m = [[568, -465, -289, -463, 582, -623, 208, 180], [26, 359, -74, 5, -720, 918, -169, -463], [-76, 72, 93, 124, -246, -146, -282, -167], [53, -120, -199, -155, -81, 533, 61, -478], [-80, -199, -99, -140, 106, -748, 58, 274], [-95, 407, 199, 419, -771, 612, -479, 191], [115, -195, -5, -56, 540, -797, 58, 347], [-107, -110, 148, -95, 102, -449, 102, 383], [328, -581, -443, -647, 495, -401, 338, -36], [-193, 152, -25, -145, -210, -177, -71, 138], [-62, -86, 185, 23, 425, -319, -130, -28], [16, -146, -40, -100, 55, 55, -173, -135]]
The entry just right of 419 is -771
The entry just left of -100?
Answer: -40
The entry just right of -173: -135
The 3rd largest entry is 582
The entry just left of -581?
Answer: 328
The third entry in reading order?
Answer: -289
The entry just right of the largest entry: -169
The minimum?
Answer: -797
The entry just left of 152?
Answer: -193
The 1st entry in reading order?
Answer: 568
The entry just left of -195?
Answer: 115
The largest entry?
Answer: 918
The entry just right of -193?
Answer: 152
The entry just left of -130: -319
The entry just right of the smallest entry?
Answer: 58
The entry just left of -40 is -146
The entry just left of -771?
Answer: 419
The entry just right of -169 is -463

Questions about the table below.
1) Report the smallest entry.
2) Report the largest entry.
[[161, 140, 152, 182, 137, 82, 91, 101, 112, 132], [67, 149, 163, 99, 144, 117, 167, 58, 196, 96], [149, 105, 94, 101, 131, 179, 156, 104, 178, 81], [148, 111, 161, 143, 131, 154, 146, 136, 99, 118], [192, 82, 129, 141, 123, 168, 236, 162, 146, 156], [173, 101, 140, 177, 135, 172, 113, 207, 195, 121], [131, 120, 119, 114, 98, 106, 100, 108, 173, 86], [163, 174, 143, 54, 181, 151, 36, 163, 152, 111], [151, 172, 114, 179, 161, 131, 125, 174, 170, 140], [196, 176, 95, 145, 175, 141, 159, 125, 127, 69], [177, 131, 153, 178, 166, 112, 102, 172, 104, 62], [210, 94, 121, 150, 101, 211, 166, 86, 101, 115], [157, 103, 78, 147, 102, 99, 155, 175, 140, 214], [121, 101, 174, 166, 95, 145, 113, 144, 162, 131], [163, 102, 132, 93, 163, 86, 187, 117, 134, 180]]
1) 36
2) 236
